Here is a tiny trained network, its code and every weight. The questions are about switching its units off for an input and a target symbol, where a switched-off unit gives its printed mean instead of its output.

import numpy as np


def w(rows, s, z=0):
    codes = np.array(rows[::2]) - 128.0
    scale = np.full(codes.shape[1], s)
    scale[-1] = z or s
    return codes * scale


def softmax(a):
    e = np.exp(a - a.max(-1, keepdims=True))
    return e / e.sum(-1, keepdims=True)


def log_softmax(a):
    a = a - a.max(-1, keepdims=True)
    return a - np.log(np.exp(a).sum(-1, keepdims=True))


def net(x, mask):
    ids = ['αγδεζημξπστφψ'.index(c) for c in x.split()]
    T = len(ids)
    res = E[ids] + P[:T]
    u = 0
    for l in range(2):
        r = res
        for j in range(3):
            rows = slice(2 * j, 2 * j + 2)
            q, k, v = (r @ M[l][rows].T for M in (Q, K, V))
            z = softmax(np.where(np.tri(T) > 0, q @ k.T / 2**0.5, -1e9)) @ v
            o = O[l][rows]
            res = res + np.where(mask[u + j], z, o[:, -1]) @ o[:, :-1]
        u += 3
    return log_softmax(res[-1] @ U[:, :-1].T + U[:, -1])


Q, K, V, O = {}, {}, {}, {}
E = w([
[121,111,119,125,157,99,70,90,165],'α',
[120,120,78,133,131,192,223,240,76],'γ',
[144,149,140,122,134,79,48,163,186],'δ',
[165,46,163,125,134,169,131,188,75],'ε',
[198,77,146,189,20,90,122,56,63],'ζ',
[136,124,68,86,176,75,120,141,126],'η',
[100,185,120,124,121,158,86,122,159],'μ',
[207,5,203,143,124,94,123,123,58],'ξ',
[199,35,135,157,109,134,96,191,117],'π',
[139,186,105,149,144,103,65,131,137],'σ',
[232,68,127,86,110,162,158,111,25],'τ',
[115,149,179,85,168,83,106,156,95],'φ',
[194,30,160,151,97,174,78,141,101],'ψ',
],0.016)
P = w([
[38,104,136,173,127,183,6,167,48],'0',
[129,145,77,55,91,125,85,250,133],'1',
[61,84,119,63,120,100,85,121,67],'2',
[159,134,181,137,177,185,201,184,207],'3',
[203,165,99,229,174,64,86,168,69],'4',
[134,166,165,77,205,210,153,53,93],'5',
[187,130,35,110,93,123,148,183,232],'6',
[111,161,110,114,125,180,130,5,17],'7',
],0.012)
Q[0] = w([
[68,168,119,124,189,103,109,95,145],'L0H1',
[96,112,150,118,97,189,182,137,187],'L0H1',
[159,210,79,152,51,23,118,80,54],'L0H2',
[35,185,110,95,188,81,97,17,113],'L0H2',
[2,109,108,193,121,62,146,148,113],'L0H3',
[147,142,150,181,164,102,219,186,244],'L0H3',
],0.0076)
K[0] = w([
[163,161,144,133,91,178,192,121,132],'L0H1',
[176,124,112,160,160,110,165,142,140],'L0H1',
[112,136,136,116,160,92,129,7,102],'L0H2',
[137,144,195,79,179,184,108,121,150],'L0H2',
[32,143,138,100,135,122,75,139,88],'L0H3',
[142,153,116,137,127,61,110,195,103],'L0H3',
],0.013)
V[0] = w([
[110,147,145,143,180,165,172,77,149],'L0H1',
[94,93,124,118,112,193,192,44,168],'L0H1',
[159,42,2,119,156,156,113,118,62],'L0H2',
[111,156,198,85,163,110,110,122,36],'L0H2',
[120,161,26,146,139,61,170,186,167],'L0H3',
[185,225,166,117,119,98,117,207,45],'L0H3',
],0.0084)
O[0] = w([
[179,131,121,161,162,72,154,156,158,53],'L0H1',
[120,127,118,98,184,114,105,175,112,36],'L0H1',
[115,198,227,98,99,76,108,85,143,252],'L0H2',
[100,141,2,139,145,171,84,64,215,182],'L0H2',
[144,132,149,83,122,163,25,25,85,90],'L0H3',
[113,45,148,203,91,200,116,34,200,191],'L0H3',
],0.0076,0.011)
Q[1] = w([
[33,164,89,175,207,175,140,62,59],'L1H1',
[187,24,222,137,193,167,165,167,94],'L1H1',
[75,87,114,18,158,185,169,106,159],'L1H2',
[184,153,227,147,190,160,182,99,163],'L1H2',
[195,103,162,42,128,142,233,103,254],'L1H3',
[61,56,77,24,29,166,85,169,159],'L1H3',
],0.0081)
K[1] = w([
[76,135,171,107,148,161,234,74,112],'L1H1',
[123,99,184,91,125,140,97,183,211],'L1H1',
[180,165,166,175,144,195,149,120,159],'L1H2',
[208,130,111,67,46,154,142,163,189],'L1H2',
[254,154,126,137,131,152,134,141,149],'L1H3',
[143,156,135,213,187,138,35,134,63],'L1H3',
],0.0095)
V[1] = w([
[136,112,122,62,196,147,101,146,123],'L1H1',
[87,112,157,99,106,247,190,108,90],'L1H1',
[97,2,154,138,145,26,111,80,142],'L1H2',
[97,18,180,47,183,162,163,154,142],'L1H2',
[187,89,109,91,55,149,113,153,122],'L1H3',
[148,132,83,87,120,122,203,85,111],'L1H3',
],0.01)
O[1] = w([
[77,117,74,183,75,98,145,88,95,3],'L1H1',
[179,108,122,91,98,127,80,183,129,236],'L1H1',
[84,135,106,87,53,197,246,94,176,173],'L1H2',
[147,195,33,123,65,160,76,189,94,56],'L1H2',
[183,183,215,96,64,100,115,210,134,187],'L1H3',
[71,83,115,9,122,131,80,148,137,61],'L1H3',
],0.011,0.0055)
U = w([
[169,58,160,188,73,178,159,144,34,249],'α',
[193,171,151,108,93,121,162,111,72,113],'γ',
[46,196,183,48,116,204,59,31,79,94],'δ',
[156,112,132,118,100,62,38,106,134,1],'ε',
[122,198,109,153,109,102,118,154,145,106],'ζ',
[123,229,127,152,148,51,169,189,147,154],'η',
[163,88,156,146,210,157,131,108,115,28],'μ',
[91,172,187,67,236,141,170,162,170,45],'ξ',
[96,177,126,149,161,127,168,157,114,173],'π',
[1,171,146,85,81,10,42,198,238,78],'σ',
[89,212,97,113,115,146,173,158,193,41],'τ',
[164,92,109,169,217,68,125,181,142,194],'φ',
[148,59,51,168,137,182,121,143,194,78],'ψ',
],0.009,0.0074)

Each question gives the input, a string of symbols that net reads in full, and the target symbol t.
The units are the heads (2 rows each of Q, K, V and O). Each row of codes is followed by its name. A weight is (code - 128) times the scale printed after its matrix; where a second scale follows, it is the last column's (O and U).
mask holds one flag per head, layer by layer. A switched-off head (its flag False) gives its mean, the last column of its rows in O, instead of its output. The means were averaged over made-up inputs and are rounded, as every weight is.
A unit's drop is (log p(t) with every unit on - log p(t) with that unit switched off) / (log p(t) with every unit on - log p(t) with every unit switched off).
The circuit of an input: a set's keep is (log p(t) with only the set's units on - log p(t) with every unit switched off) / (log p(t) with every unit on - log p(t) with every unit switched off). Starting from all 6 units, units are removed one at a time, each time the one whose removal leaves the highest keep (on an exact tie, the one counted first), for as long as the keep stays at least 0.8.
circuit, biggest first: the units of the circuit, biggest drop first
most important unit: the unit with the biggest drop
heads that matter: for each layer, one digit per head in row order, 1 if its drop is at least 0.15 and else 0, layers parted by /
input σ φ η η φ φ τ η, target ψ: circuit, biggest first => L0H2
input μ γ τ φ, target ε: circuit, biggest first => L1H2, L0H3
input γ μ σ, target ε: circuit, biggest first => L1H1, L1H2, L0H3
input ψ ζ ζ η φ, target ξ: heads that matter => 000 / 110
input μ η η ζ ψ φ τ ζ, target γ: heads that matter => 001 / 100
input ε μ η τ σ, target δ: heads that matter => 001 / 001
input η φ φ τ η σ, target σ: heads that matter => 101 / 001
input η τ η τ ζ τ τ σ, target σ: heads that matter => 001 / 001
input π μ η τ γ τ η, target ε: circuit, biggest first => L0H3, L1H2
input η ψ ζ φ, target η: heads that matter => 000 / 011
input γ π ζ ξ η ζ α μ, target ξ: circuit, biggest first => L0H3, L1H1
input σ η τ ψ ζ η, target η: heads that matter => 001 / 010
input ζ φ τ μ, target ψ: heads that matter => 011 / 000
input ψ η η φ, target δ: heads that matter => 001 / 000
input η η τ φ α, target σ: circuit, biggest first => L1H3, L0H3
input τ η φ ξ η, target ψ: heads that matter => 010 / 000
input η μ φ σ, target φ: circuit, biggest first => L1H2
input δ η φ, target α: heads that matter => 000 / 001
input ξ τ η, target τ: heads that matter => 000 / 010
input δ δ η, target α: most important unit => L1H3
input η δ η μ ζ φ, target φ: circuit, biggest first => L0H2, L1H2
input η ζ φ τ τ η ψ ζ, target γ: circuit, biggest first => L0H3, L1H1
input δ ζ η η σ γ τ η, target ε: circuit, biggest first => L1H1, L1H2
